Small tables with named rows and columns. After each table, cells are looked up by row and column.

Table tumu
|  | gepepeb | sek | bivanap | bunalav | pifed | ginefe | gikasik | zar |
|---|---|---|---|---|---|---|---|---|
| seb | 569 | 24 | 661 | 761 | 492 | 193 | 73 | 650 |
| busama | 956 | 392 | 564 | 666 | 575 | 535 | 336 | 278 |
| pav | 862 | 445 | 365 | 554 | 829 | 784 | 523 | 399 |

pifed of busama = 575
zar of pav = 399
bunalav of pav = 554
zar of seb = 650
zar of busama = 278
pifed of seb = 492
bivanap of busama = 564
ginefe of busama = 535
bunalav of busama = 666

bonev:
cols = pabikeg, nube
mesir: [-0.3, -0.2]
bamem: [-0.1, 0.2]
paraz: [-0.2, 0.3]
befer: [0.0, 0.2]
gapibu: [-0.4, -0.1]
senum: [0.5, -0.9]

gapibu, nube -> -0.1
befer, pabikeg -> 0.0
senum, pabikeg -> 0.5
befer, nube -> 0.2
senum, nube -> -0.9
mesir, pabikeg -> -0.3
paraz, pabikeg -> -0.2
mesir, nube -> -0.2
gapibu, pabikeg -> -0.4
paraz, nube -> 0.3
bamem, pabikeg -> -0.1
bamem, nube -> 0.2

Table sudetir
|  | fet | tisep | getu | puf | rilegar | kiz | gozoka |
|---|---|---|---|---|---|---|---|
| bonufor | 113 | 115 | 111 | 55 | 198 | 215 | 130 |
| mik | 151 | 106 | 143 | 126 | 147 | 180 | 112 |
| lag | 119 | 194 | 79 | 162 | 76 | 152 | 133 |
| sikuzur | 199 | 95 | 24 | 183 | 61 | 104 | 85 |
| baf | 131 | 103 | 162 | 92 | 195 | 137 | 185 |
| lesi | 140 | 125 | 114 | 108 | 127 | 178 | 141 |
| fesosi | 115 | 120 | 51 | 112 | 93 | 133 | 157 |
| rimipi | 78 | 178 | 118 | 176 | 174 | 114 | 163 |
| mut | 45 | 111 | 156 | 85 | 207 | 168 | 129 |
| sotako | 122 | 158 | 142 | 171 | 91 | 161 | 127 |
| veru | 86 | 96 | 94 | 92 | 151 | 136 | 147 |

What is the puf of rimipi in sudetir? 176
What is the gozoka of mik in sudetir? 112
What is the puf of sikuzur in sudetir? 183
What is the kiz of fesosi in sudetir? 133
What is the puf of lesi in sudetir? 108
What is the fet of mut in sudetir? 45
What is the tisep of rimipi in sudetir? 178
Which row has the largest getu? baf

kilaf
fields: gazalet, tekevuk
dusevut: [174, 56]
zet: [111, 11]
ponug: [15, 22]
mamo: [180, 67]
zinidis: [43, 95]
duz: [89, 108]
dalobe: [7, 27]
fofon: [133, 85]
tuki: [21, 67]
seg: [226, 64]
tedaruz: [92, 14]
fibidi: [165, 113]
luk: [74, 65]
pefo: [59, 54]

What is the tekevuk of luk in kilaf? 65
What is the gazalet of zinidis in kilaf? 43
What is the gazalet of mamo in kilaf? 180
What is the tekevuk of tuki in kilaf? 67
What is the tekevuk of ponug in kilaf? 22
What is the gazalet of zet in kilaf? 111
What is the tekevuk of tedaruz in kilaf? 14
What is the tekevuk of zinidis in kilaf? 95
What is the gazalet of seg in kilaf? 226
What is the gazalet of luk in kilaf? 74
What is the tekevuk of dalobe in kilaf? 27
What is the tekevuk of duz in kilaf? 108
What is the tekevuk of seg in kilaf? 64
What is the gazalet of tedaruz in kilaf? 92
What is the gazalet of tuki in kilaf? 21
What is the gazalet of dalobe in kilaf? 7
What is the tekevuk of mamo in kilaf? 67

